Below are the code and all the weights of a small trained network. Each question names an input and a target symbol and asks about switching units off, where a switched-off unit gives its printed mean instead of its output.

import numpy as np


def w(rows, s, z=0):
    codes = np.array(rows[::2]) - 128.0
    scale = np.full(codes.shape[1], s)
    scale[-1] = z or s
    return codes * scale


def norm(h):
    return h / np.sqrt((h * h).mean(-1, keepdims=True) + 1e-5)


def f(y):
    return y / 2 * (1 + np.tanh(0.7978845608 * (y + 0.044715 * y**3)))


def softmax(a):
    e = np.exp(a - a.max(-1, keepdims=True))
    return e / e.sum(-1, keepdims=True)


def log_softmax(a):
    a = a - a.max(-1, keepdims=True)
    return a - np.log(np.exp(a).sum(-1, keepdims=True))


def net(x, mask):
    ids = ['αβγδζλμπστω'.index(c) for c in x.split()]
    T = len(ids)
    res = E[ids] + P[:T]
    u = 0
    for l in range(2):
        q, k, v = (norm(res) @ M[l].T for M in (Q, K, V))
        z = softmax(np.where(np.tri(T) > 0, q @ k.T / 4**0.5, -1e9)) @ v
        res = res + np.where(mask[u], z, O[l][:, -1]) @ O[l][:, :-1]
        u += 1
        y = f(norm(res) @ A[l][:, :-1].T + A[l][:, -1])
        res = res + np.where(mask[u : u + 16], y, B[l][:, -1]) @ B[l][:, :-1]
        u += 16
    return log_softmax(norm(res)[-1] @ U[:, :-1].T + U[:, -1])


Q, K, V, O, A, B = {}, {}, {}, {}, {}, {}
E = w([
[84,111,120],'α',
[133,117,135],'β',
[86,120,121],'γ',
[152,104,70],'δ',
[109,56,213],'ζ',
[71,250,236],'λ',
[144,147,170],'μ',
[122,108,131],'π',
[144,116,150],'σ',
[138,86,128],'τ',
[74,77,110],'ω',
],0.023)
P = w([
[201,129,124],'0',
[138,69,91],'1',
[27,179,177],'2',
[160,95,140],'3',
[71,37,148],'4',
[35,198,64],'5',
[158,91,145],'6',
[65,139,7],'7',
[2,251,115],'8',
[154,108,133],'9',
[70,73,155],'10',
[71,193,84],'11',
[152,122,130],'12',
[70,80,157],'13',
],0.02)
Q[0] = w([
[76,133,175],'0.h0',
[7,157,224],'0.h0',
[28,190,180],'0.h0',
[198,125,54],'0.h0',
],0.014)
K[0] = w([
[182,71,175],'0.h0',
[254,12,170],'0.h0',
[225,60,5],'0.h0',
[64,213,77],'0.h0',
],0.0084)
V[0] = w([
[91,117,143],'0.h0',
[85,123,138],'0.h0',
[205,1,124],'0.h0',
[244,207,73],'0.h0',
],0.0063)
O[0] = w([
[143,166,118,121],'0.h0',
[141,174,128,112],'0.h0',
[141,3,47,255],'0.h0',
[69,25,186,117],'0.h0',
],0.012,0.0053)
A[0] = w([
[151,198,189,122],'0.n0',
[222,157,226,105],'0.n1',
[160,115,90,3],'0.n2',
[195,183,126,176],'0.n3',
[122,145,120,148],'0.n4',
[246,112,159,119],'0.n5',
[153,125,156,43],'0.n6',
[252,125,239,6],'0.n7',
[119,129,123,93],'0.n8',
[202,116,142,159],'0.n9',
[77,79,164,131],'0.n10',
[178,86,119,11],'0.n11',
[122,131,134,136],'0.n12',
[109,88,196,174],'0.n13',
[90,167,45,25],'0.n14',
[125,171,86,104],'0.n15',
],0.03,0.0037)
B[0] = w([
[98,98,48,196],'0.n0',
[254,108,175,227],'0.n1',
[119,151,96,137],'0.n2',
[102,126,33,190],'0.n3',
[146,120,126,133],'0.n4',
[68,84,182,204],'0.n5',
[120,113,159,138],'0.n6',
[154,17,187,234],'0.n7',
[108,122,125,129],'0.n8',
[82,118,145,175],'0.n9',
[87,134,27,248],'0.n10',
[158,180,105,170],'0.n11',
[133,121,113,129],'0.n12',
[167,118,144,212],'0.n13',
[57,82,41,198],'0.n14',
[149,101,102,156],'0.n15',
],0.061,0.013)
Q[1] = w([
[248,114,86],'1.h0',
[36,187,172],'1.h0',
[114,233,156],'1.h0',
[160,129,117],'1.h0',
],0.018)
K[1] = w([
[173,3,54],'1.h0',
[87,238,174],'1.h0',
[99,173,116],'1.h0',
[139,93,107],'1.h0',
],0.018)
V[1] = w([
[4,130,245],'1.h0',
[176,74,215],'1.h0',
[54,144,170],'1.h0',
[170,126,93],'1.h0',
],0.037)
O[1] = w([
[138,255,142,3],'1.h0',
[39,146,150,230],'1.h0',
[159,192,126,33],'1.h0',
[123,84,123,171],'1.h0',
],0.055,0.015)
A[1] = w([
[190,85,194,149],'1.n0',
[91,99,197,104],'1.n1',
[184,120,141,92],'1.n2',
[243,91,127,2],'1.n3',
[145,148,8,181],'1.n4',
[212,118,210,114],'1.n5',
[5,120,159,94],'1.n6',
[115,166,105,138],'1.n7',
[134,142,121,102],'1.n8',
[128,220,60,80],'1.n9',
[221,204,92,48],'1.n10',
[60,122,215,111],'1.n11',
[132,123,141,94],'1.n12',
[177,206,226,194],'1.n13',
[119,216,72,52],'1.n14',
[211,107,217,120],'1.n15',
],0.026,0.0083)
B[1] = w([
[134,207,85,169],'1.n0',
[93,53,85,160],'1.n1',
[95,158,138,129],'1.n2',
[3,154,145,145],'1.n3',
[195,120,99,252],'1.n4',
[194,201,206,142],'1.n5',
[132,239,97,223],'1.n6',
[115,157,154,134],'1.n7',
[98,127,137,119],'1.n8',
[105,169,235,141],'1.n9',
[24,13,45,141],'1.n10',
[84,8,92,153],'1.n11',
[118,134,136,121],'1.n12',
[223,88,51,140],'1.n13',
[82,113,216,138],'1.n14',
[189,248,163,150],'1.n15',
],0.061,0.015)
U = w([
[164,113,116,100],'α',
[2,71,137,2],'β',
[180,102,101,115],'γ',
[179,98,118,112],'δ',
[165,164,126,233],'ζ',
[139,72,185,201],'λ',
[68,184,101,146],'μ',
[173,108,107,134],'π',
[105,151,150,232],'σ',
[89,154,71,88],'τ',
[182,139,119,147],'ω',
],0.023,0.0098)

Each question gives the input, a string of symbols that net reads in full, and the target symbol t.
The units are the heads (4 rows each of Q, K, V and O) and the neurons (one row each of A and B). Each row of codes is followed by its name. A weight is (code - 128) times the scale printed after its matrix; where a second scale follows, it is the last column's (O, A, B and U).
mask holds one flag per unit, layer by layer, with each layer's heads first. A switched-off unit (its flag False) gives its mean, the last column of its rows in O or B, instead of its output. The means were averaged over made-up inputs and are rounded, as every weight is.
A unit's drop is (log p(t) with every unit on - log p(t) with that unit switched off) / (log p(t) with every unit on - log p(t) with every unit switched off).
The circuit of an input: a set's keep is (log p(t) with only the set's units on - log p(t) with every unit switched off) / (log p(t) with every unit on - log p(t) with every unit switched off). Starting from the 12 units with the biggest drops (on a tie, the unit counted first), units are removed one at a time, each time the one whose removal leaves the highest keep (on an exact tie, the one counted first), for as long as the keep stays at least 0.8.
units of the circuit, in order: the units of the circuit, biggest drop first
most important unit: the unit with the biggest drop
k most important neurons: the k neurons with the biggest drops, biggest first
k most important neurons of layer l: the k neurons of layer l with the biggest drops, biggest first
input ζ μ γ β λ β τ μ α, target μ: 2 most important neurons -> 0.n5, 0.n1
input μ π π, target τ: most important unit -> 0.n1
input μ ζ σ π β α, target τ: units of the circuit, in order -> 0.n1, 0.n5, 1.h0
input ζ σ μ σ β ζ β δ μ μ τ β, target μ: units of the circuit, in order -> 0.n1, 0.n7, 0.n5, 1.h0
input μ ω β μ μ, target μ: 3 most important neurons -> 0.n1, 0.n10, 0.n7
input ζ γ ω σ μ σ δ ζ μ μ μ ζ, target τ: units of the circuit, in order -> 0.n1, 0.n5, 1.h0
input α β μ ζ μ γ ω λ μ α α μ ζ μ, target ζ: 2 most important neurons of layer 1 -> 1.n4, 1.n9
input μ ω ζ τ τ δ, target τ: 4 most important neurons -> 0.n1, 0.n7, 0.n5, 0.n10
input μ τ β σ, target λ: units of the circuit, in order -> 0.h0, 0.n7
input μ μ σ γ γ α μ γ ω τ σ, target τ: units of the circuit, in order -> 0.n1, 1.h0, 0.n5
input γ μ μ μ β, target μ: 3 most important neurons -> 0.n1, 0.n7, 0.n10
input μ μ μ μ ζ μ τ β, target τ: 4 most important neurons of layer 0 -> 0.n7, 0.n1, 0.n5, 0.n14
input ζ μ δ, target μ: 2 most important neurons -> 0.n5, 1.n10
input ζ μ γ, target μ: most important unit -> 0.n5
input σ β π μ μ π σ ζ ζ δ, target β: 4 most important neurons of layer 0 -> 0.n1, 0.n7, 0.n10, 0.n5
input τ ζ σ τ ζ, target τ: 2 most important neurons of layer 0 -> 0.n1, 0.n7
input ζ μ μ μ ζ μ μ τ β α τ σ, target μ: 2 most important neurons -> 0.n1, 0.n5
input β α β μ μ δ μ σ, target μ: 4 most important neurons of layer 0 -> 0.n7, 0.n1, 0.n5, 0.n10
input ζ β ω ω σ δ σ γ σ σ ω λ μ π, target μ: units of the circuit, in order -> 0.n1, 0.n7, 1.h0, 0.n5
input μ β π λ, target λ: most important neuron of layer 0 -> 0.n1
input μ β τ β β τ τ β τ μ τ ω, target τ: 2 most important neurons -> 0.n1, 0.n7
input μ α γ ζ μ μ μ ζ δ β μ ω, target τ: 2 most important neurons -> 0.n7, 0.n1
input σ τ σ τ μ ω μ τ, target μ: 2 most important neurons -> 0.n7, 0.n1
input β μ π μ μ, target μ: 2 most important neurons of layer 0 -> 0.n7, 0.n3
input α π μ π, target λ: 4 most important neurons of layer 0 -> 0.n1, 0.n7, 0.n10, 0.n14
input μ ζ β δ σ γ, target τ: 2 most important neurons of layer 0 -> 0.n1, 0.n14
input μ β α π μ μ μ λ, target μ: most important neuron of layer 1 -> 1.n6
input μ τ ζ τ β π τ α β ω μ λ, target τ: 4 most important neurons -> 0.n1, 0.n7, 0.n5, 0.n10
input ζ μ δ μ ζ τ σ, target λ: 3 most important neurons of layer 0 -> 0.n1, 0.n7, 0.n10
input μ β β ζ λ λ, target τ: 2 most important neurons of layer 0 -> 0.n13, 0.n7
